(in the rows, 128 means zero)
[146 101 131 131 130 143 130 103  87 148 114 109 123 159  98 131 122 130
 180  96 170 132 114 145 124  97 132 122 128  93  94 108 116 182 120 126
 104 115  76 151 114 171 121 152 143 116] -> Q509
[126 158  98 174  87 144 164  97 110 161 112 128 131  96 188 116 122 117
  83 108 157 191 164 100 134  34 140 135 110 148 135  91 130  75 127 104
 165 135 120  84 143 120 150 141 133 110] -> Q116
[150 146 101  85 152 101 140 149 130 126 140 138 114 134 148 136 110 125
 131 117 148 172 105 147 134 101 102 113 130 128  78 116 148 114  93 115
 105  87 101 102 107  87 111 126 105 122] -> Q879
[149 128 176 184  62 157 121  87 102  60 102 121  83 123 111 161 144 141
 206 131  97  26 190  66 112 104 130 122 102 139 163 173 125 151 150  93
 150 151 145 175 124 128 122 121 110 131] -> Q989
[117 118 126  66 145 128 150 100 146 108 107 172 126 115 165 108 126 132
 153 134 157 114 119 117 142 129 145 110  92 100 133 130 172 106 137 156
 127 102  89 139 103 115 134 126 122 125] -> Q879
[131 136 127  49 130 141 115 185 111 110 123 158 130 198 141 146 110 128
 124 166  65  73  55 106 112  88  92  95 220 148 113 117 132 133  86 156
 206  99 151 103 113  90 142 153 140 102] -> Q509
[159 147 155 139 166 186 102 123 131  79  81 187 123 165  92 150 108  90
 133 138  78  60 146 112 109 126 110  99 195 232 111 214 176 111 106 118
 174  91 190 204 141  99 122 156 141  53] -> Q509
[ 68  77 124  84 112 138 149 113 198 157 171  92 158  93 111 141 103 127
  95  80 143 141 129 122 147  85 118 185 145 131 138  92 122 152 101 153
 118 153  66 112 117 100 100 150 117 123] -> Q340
[176 155 101  97  86 152 147 154 108 126 146 104 135 147 189  91 160 148
  78 120 129 198 172  91 144 100 124 103  74 104 165 116 120  80 150  99
 205 100 156  52 135 122 132 180  73 150] -> Q12
[ 95 130 123 133 175 117 138 103 103 117 145 139 148 135 121 132 149 117
 116 153 131 136 123 142 108 145 118 142 146 122 109 106 133 140 135 150
 134 131  87 139 133 109 128 124 145 102] -> Q542
[159 119 159 129 130 106 148  75 151 102 112 113 112 126 155 143 147 134
 179  89  90 143 155 103 145  70 141 121  85  73 149 112 149 139 149 126
  95 127 123 147 113 136 159 110 106 140] -> Q883
[128 115 104 168 131 112 127  85 107 124 114 183 139 131  64 140 145 115
 174 150 135 134 186 127 154 214 168 118 112  68 165 153 137 130 192 113
 124 134 175 187 117 151 173 140 110 207] -> Q883
[185 134 133 163 110 135 114 180 119 108 180 129 128 190 122 134 181 153
 118 143  86 100 123  87 119  84 116 138 119 132 108 110 128  77  51 156
 196 144 140  74 103  67  64 130 129  72] -> Q12
[140 165 125 129 204 155  94  97  69 162 140 156 192  73 172 110 126 114
 104 124 120 108 176 103 114 169 181 181 105 231 146 184 133  85 149 152
 138 137 160 132 154 137 160 104 147 107] -> Q989
[117 133 127 146 130 157 124 148  88 139 136 127 136 149 131 127 144 135
 103 114 131 154 141 127 115 103 111 160 133 120 109  65 146 122 107 120
 122 153 110 138 117 129 144 136 110 117] -> Q116
[105 141 126  99 128 123 133 136 124 139 130 137 154 136 132 128 160 137
 110 135 144 149 141 128 136 141 112 141 122 149 120 107 147 103 139 162
 122 129  73 117 121 126 147 131 135 107] -> Q879
[172  98 124 139 149 124 140 111 189 103 121 139 150 112 112 101 105 126
 143 133 152 134 108 132 141 143 134 141 118 169  95 104 123 136  94 172
 146  64 128 139 136 151 106 156 149 101] -> Q340
[143 135  96 150 116 129 144 165 121  78 118 166 141 142 110 120 159 141
 156 155 143  95 143 123 117 126 133 117 111 167 116 135 144 130  97 176
 161  93 171 130 108  68 137 128 108 117] -> Q879
[103 126 134 140 102 141 182  87 137 101  87 123 118 127 131  86 120 124
 128 103 158 120 121 130 116 125 119  74 107 112 123 137 145 116  97  96
 138  94 130 157 125 133 128 167 105  60] -> Q12
[109  92  96 153 130 150 145  61 155  76 126 192 178 125 101 162 107 136
 133  92 133 147 100 117 166 159 107 137 157  77 144 119 164 146 160 125
 145 130 158 197 106 152 144 133 139  99] -> Q883
[148 125 140 142 106 132 129 132 117 116 120 148 120 152 137 139 110 112
 152 146 133 114 141 120 126 112 119 158 119 114  76 115 164 132 100 121
 153 116 115 163  95 141  99 144 101 121] -> Q116
[179 190 142 154 141 103 154 112 128 119 126  63 103 187 199 102  97 118
 131 139  78 166 100 147 121  77 116  90 105  82 124  95 101 122 136  50
 159  52 159 113 132 112 163 130 102 182] -> Q340
[146 109 122 114 102  87 142 108 122 124 147 119 134  70 142 129 112 137
 168 117 161 110 103 143 120 147 119 144  89 156 124 167 125 173 115 132
 116  85 149 168 107 146  75 112 107  88] -> Q12
[205  94 148 121 181 170  81 163 120 155 141  85 131 101  52 135 114 118
 140 116  89 102 160  90 147 131 113 178 122 204  75 175 127 153 115 179
  96 121 149 168 144 126  56 154 131 128] -> Q12
[155  92 134 200  32 118 153 115 179  90 112 207 161 135  90 128 168 163
  92 133 119 120 156 182 141 190 143 120  93  96 183 103 133  97 140 160
 146 149 179 144 105 152 154 118 133  85] -> Q883
[140 106 125 126 109 118 157 162 136 152 125 133 137 115 120 148 102 121
 126 113 123 103 134 145 128 112 112 104 146 123 123 152 161 126  98  91
 122  95 129 171 126 136 125 153 137  75] -> Q48
[ 97 119 119 137 120 145 129 131  97 124 121 135 156 121 128 123 139 140
  95 129 151 105 130 129 109 114 106 137 130 129 123  93 145 112 108 126
 130 147 108 137 124 115 131 124 120  85] -> Q116
[127 189  72 112 127  89 167 117 146 140 172 156 216 152 150 114 137 121
  64 121 177 197 140 155 148 167 123  97 140 137 175 127 108  72 119 112
 209  62 187  77 144 102 167 150 101  86] -> Q883
[166 147 156 126 118  97 127 118 125 179 116 115  79 114 184 144 143 132
  93  94  88 129 140 141 127  49  83 112 150  95 207 162  96  79 100  52
 118  73 103  76 122  87 113 122 110 116] -> Q340
[151  82 104 121 120 112 138 112 105 129  94 145 133  93 126 113 148 155
 144 115 161 112 112 151 113 110 110 113 107 111 119 106 127 141 106 130
 117 105  99 119 108 136 103 137 138 111] -> Q509
[137 107 109 141 125  99 117 138  88  98 173 103 149  64 123 143 115 134
 174 127  97  64 113  87 127  85 174 128 149 120 140 179 123 128 106 164
  92 167 162 165  77 130 101 102 102 122] -> Q12
[ 69 123 126  76 115 129 111 111 104 142 112  72  73 118 104 166 156 124
 178 138 150 132 161  68 125 140 154 123 131 108 167 169 151 120 171 132
 109 158  68 175 126 131 113 128 118 153] -> Q879
[ 71  81 117  57  80 109 169 163 164 109 117 160 109 150  76 114 136 102
 159 139 113  57 142  85 141  81 126 150 138 138  97 108 150 161  65 155
 175 110  98  97  84 122 124 173  92  57] -> Q989
[132 146 118  31 132 113 121 144 202 106 146 107 133 177 151 131 135 118
 114 151 130 177 114 125 168 121 116 106 109  86 110  87 101 144 151 190
 157 110  98  79 127 140 131 128 160 143] -> Q542
[199 121 124 132 171 124 140 113 106  92 144 184 126 124 107 107 171 114
 117 118 133  91 139 112 150  83 107 122 102 151 151 154 123  92 108 103
 128  87 147  35 124 102  84 143  97  67] -> Q989
[100 189  75 156 141 168 135 122 125  86 128 166 168 115  94 114 146 152
 120 137 189 116 182  93 169 122 185 100 130 205 154 150 132 132 173 151
 181  84 178 131 149 147 122 124 174 136] -> Q509
[149 110 155 152 159 113 134 114 162  97 107 143 110 141 113 139 144 126
 128 150 102  74  92 143 120 120 127 118 101 116 144 144 147 143 109 162
 135  74 151 144 131 108  89 119 136 103] -> Q340
[113  66 169 112  63 119 132 119 173 107  96 145 129 118 129 138 137 170
 152 142  71 100 168 115  99 165 141 142 161  75 200 115 149  94 120 123
 115 141  67 178 111 125 161 126 143 137] -> Q340
[162 155 140 176 120 136 101 126 122 128 126 129 137 140 138 137 150 163
  65 102 128 192 151 132 145 120 117 138 118 109 184  53 116  91 154  86
 133 126 106 126 157  88 123 122 122 142] -> Q883
[123 112 132 124 150 112 131 143 142 124 135 122 151 136 131 135 125 114
  96 132  63 134 116 133 125 112 135 163 142 101 132  93 138 124 121 181
 129 125 103 121 138 114 148 137 127 125] -> Q340
[157 177 167 112 155 103 139 120 106 132 158 142 134 151 185 128 127 127
  77 123  98 100 137 158 105  99 144 144  90 133 167 154 153  77  93  90
 152  90  95  68 128  54  80  96 100  71] -> Q989
[141 182 129  96 108 133 117 169 114 152 128 123 113 155 169 102 142 137
 109 144 149 117 154  98 146 134 128 114 105 139 134 163 118  84 109 111
 176  87 137  81 127 138  88 147 113 131] -> Q12
[ 96 115 109 140 139 105 157 125 150 126 147 109 151 107 122 140 140 125
  92 123  96 160 113 134 127 110 118 166 155 142 144  99 130 134 120 162
 126 121 121 100 132 115 130 140 125 131] -> Q340
[135 208 116 126 127 111 147 199  94 149 154  69 140 178 232 106  99 114
 111 109  69 141 132 138 126  82 139 122 154  71 135 136 116  71 106  51
 132 130 163  94 117 114 167 114  99 145] -> Q48
[118 129 123  49 165 154 130 154 115 199 149  86  81 161 182 148 120  97
 147  97  97 170 137  99 121  95 126 160 120 125 122 152 156 140 127  78
 160 135 142 121 137  91 128 144 111 133] -> Q48
[ 74 117  78  59  99 130 144 144 152 127 132 123 107  88 157 140  83 128
 115 122 142 114 104 101 162  87 163  61 145 144 169 131 150 127 156 115
 183 126 110 132 121 129 157 147 163 127] -> Q48
[181 173 122 104 103 119 133 172 116 132 123  98  93 183 152 135 122  84
 114 125 106 161 136  86 115  45 130  58 153 157 161 131 103  63  73  99
 146 104 144  25 167  92 168 175 113 125] -> Q989
[203 148 164 143 106  98  87  88 119 138 135  76 139 102 157 144 104 100
 182 144  89 139 160 103 150 154 128 208  70 138  91 177 100 151 194 135
 147 121 134 200 127 163  71 111 115 129] -> Q12
[135  98 113 131 103 158 129 145 149 134 119 111 136 116 105 164 106 117
 175  92 169  94 142 103 142 125 101 105 142 135 109 158 127 155  96 138
 134 132 123 163 141 141 118 181 157 126] -> Q48
[172 231 116  57 161 105 130 121 149 129 159 121 161 118 232 134 130 129
 140 121 163 190 116 118 162 143  95 146 109 189 109 162 100 113 149 181
 159  55 163  69 145 137 114 101 138 135] -> Q879
[118  86  97  98 127 152 115 193 130 146 111 102 149 117 124 138 134 131
  86 127 131  95 147 122 135 137  98 125 127 130 166 191 173 114 128  67
 125 119 159 156 107 117  91 157 100 135] -> Q48
[158  84  96  40 167 150 124  92 121 160 149 143  95  21 188 138 112 134
 109  94 132 140 144 124 100 122  81 132 139 127 120 173 105 112  94 109
 168 138 142  95 111  52  72 141  88 145] -> Q542
[159 132 110 191 106 123 146 135  48 185 194  93 184  97 142 121 136 136
  91 141 150 160 186 100  94  62 173 147 117 167 184 164 133  73 113  41
 135 125 160 126 118  57  99 140  61 133] -> Q12
[131 116 170 125 100 131 138 128 137 112 108  99 118 154 118 100 120 118
 159 158 103  87 125 111 133 121 177 166  84 145 162 124 122 148 163 137
  82 138 143 122 130 154 129 102 135 145] -> Q989
[ 65 101 112  82 106 134 140  84 166 126  74 148 162  98  99 161 138 157
 104 116 218 193 104 133 167  99 120 102 168 145 156 134 114 171 183 146
  61 122  89  86 126 167 109 136 182 124] -> Q509
[232 133 121 111 123 135 147 188 109 183 111 143  87 157 188 101 123 123
 140 129 104 174 164 123 108 108 129  94 112 125 128 142 130  59 100  41
 134  87 189  73 165 100 161 144 134 142] -> Q48
[114 162 130  63 104  62 164 112 103 129 101 135 142  54 161 129 135 165
 166 194 101 173 170 121 101 232 137 157 185 118 146 166 115 105 174 134
 133  86 172 145 129 171 136  96 115 151] -> Q116
[123 167 158 131 174 102  94 121  72 166 123  77  79 143 125 151  67  86
 158 128 103  98  74 140 136 116 138 113 179  85  87 143 141 109 115 113
  81 122  47 228  88 161 109 127 128 128] -> Q879
[ 62 125  95 111  99 127 157 132 142 164  81 126  90 100 100 134  95  77
 147  63 109  58 147 106 134  41  99 108 176 152 114 156 151 127  70 112
 105 123 104 162 135 136 148 143 161  66] -> Q509
[127 120  92  91 147 120  81 148 103 202  68 170 102  83 140 112 127 106
 142 118 156 170 168  78 146 177 149 177  91 123 101 102 143 103 121 122
 108 103  95 157 150 211 136 145 162 133] -> Q989
[217 167 199 161 109 135 128 147 121 133 148 133 114 146 152 148 168 149
 141 121  93  82 163 147 118 118  80 141 136 150 160 172 120  86  74 136
 105 113 165 110  99 138  85 116 114 141] -> Q116
[176 211 127 145 167 115 112  97  49 145 189 101 129 104 192 181 146 137
 164 110 107 175 178 105 134 108 124 127 177 126 148 204 114  69 142  94
 123 140 115 109  79 106 125 124  91 224] -> Q879
[114 101 118 122 158 139 146 105 129 107 136 129 140 130 130 119 161 134
 106 128 134 133 116 138 110 133 113 154 125 110 116 104 128 131 115 179
 143 142  88 105 134 107  99 123 150  73] -> Q542
[197 167 147 159 152 118 141 118  71 116 155 113 173 130 158  99 174 134
 143 132 136 135 179 109 110 152 111 172 106 140 177 155 109  85 123  67
 110  88 163  88 136 125 101 139  67 153] -> Q989
[237 142 122 199 213 136 103 148 131 109 116 151 123  77 117 101 162 137
  95 163 108 132 172 127 179  84 166  72  57 170  78 106 131  88 148 133
 162 105 171 113 104 103  94 163 134 191] -> Q48
[ 81 148 135  34 149 142 122 140 106 194 137 119  82 177 152 166 130 117
 130 100 169 191 126 138 122 144 134 135 121  56 133 146 157 132 126 119
  94 131  82 125 120 109 115 132  91 152] -> Q879
[135 135 116 105 169 126 126 154 148 117 161 113 160 142 128 126 158 132
  97 149 126 128 121 131 120 130  99 138 131 176 118 111 123 128 107 182
 137 112 120  96 143 102 107 116 165 113] -> Q542
[130 133 118  96 137 103 130 129 134  89 171 117 129 148 120 140 134 103
 151 127 144  92 122 123 129 121  79 132 149 113 109 122 125 150  94 142
 167  92  72 151 121 127  89 146 119  73] -> Q542
[174 114 156  83  98 130 123 134 195  78 111 160 156 174 120 140 143 138
 135 141 111 104 152  96 146 183 116 109 123 112 172 119 159  88 119 185
 186  95 110 136 153 131 132 167 133 117] -> Q883
[126  62 142 107 163 140 121  75 156  93 115 200  80  60  88 137 135 133
  86  78 106 136 110 156 142 179  95 143 119 107 162  80 174 120 144 119
 109 155 100 175 124  99  88 144  91 107] -> Q883
[173 206 160 136 240 123  63 129  63  70 115 111  72 150 137 124 160 150
 151 163  49  67  91 100 124 123 149  62 172 153 130 118 137  80 138 138
 153 102 105 166 124 145 107 101 180 139] -> Q509
[ 94  80  98 135  76 157 167  90 161 105 116 151 149  56 161 154  89 155
 113 104 122 146 165  87 111  93 136 121 162  85 176 139 153 105 124  81
 145 142 150 151 120  85 145 149  97 172] -> Q340
[128 115 163 178 146 146 136 102 158 108 144 128 118 129 108 137 144 148
 140 122 118  96 141 122 125  95 128 153 112 152 146 114 144 154 117 108
 118 107 135 168 113 105 100 116 122 135] -> Q340
[ 56 107 114  44  77 165 150 161 164  82 156 112 145 166 173 126 102 148
 106  92 144 163  81 129 134 136  99 135 175  73 127  34 134 158 124 176
  97 181  50 111 126 203 181 138 157 126] -> Q542
[130 112 116  73 118 148 143 169 104 106 139 146  80 129 123 116 140 151
 108 108 164  96 107 110 136  79 102  91 146 112 173 106 149  90  98 112
 111 109  68  77 125  84  95 151  91 109] -> Q879
[107 135 120 143 123  99 125 132 125 137 148  92 150 118 122 137 161 126
 109 112 108 149 121 139 132 131 110 152  98 123 118 114 118 137 121 167
 110 157 119 127 112 120 112 122 125 113] -> Q12
[117 117 111 171  59 104 158 118  96 120 111 157 147  64 137 138 111 149
 175 209 192  76 174  81 120 134 151 103 148 170 162 189 139 119 165  13
 179  90 170 177 111 113  95 155 102 171] -> Q48
[125 144 118 102 149 110 127 145  94 137 161 145 165 145 130 117 157 121
 131 143 127 145 155  97 121 144 157 170 137 170 126 100 135 100 103 154
 154 122  89  83 129 141 147 149 126 102] -> Q989
[ 97 115 140 136 133 119 130 135 153 126 129 128 122 140 105 134 149 123
  93 123  91 115 123 135 130 108 127 142 158 139 149 107 131 116 109 157
 127 130  89 112 123 125 137 136 140  88] -> Q340
[148 170 155 172  96 152 156 154 143  65 107  73 112 181 138 120 109 123
 107 134  91 117 115 127 140  45 118 112 138 141 150 120 153 124 130 102
 106 100 165 142 114 142 119 118 112 120] -> Q116
[126 109 146  86 153 114 106 131 180 103 118 152 171 122 160 171  97 161
  78 126  82 120  51 177 125 161 101 136 146 147 134 139 160 144 116 165
 102 128 170 147  98  99 113  74 139 113] -> Q883
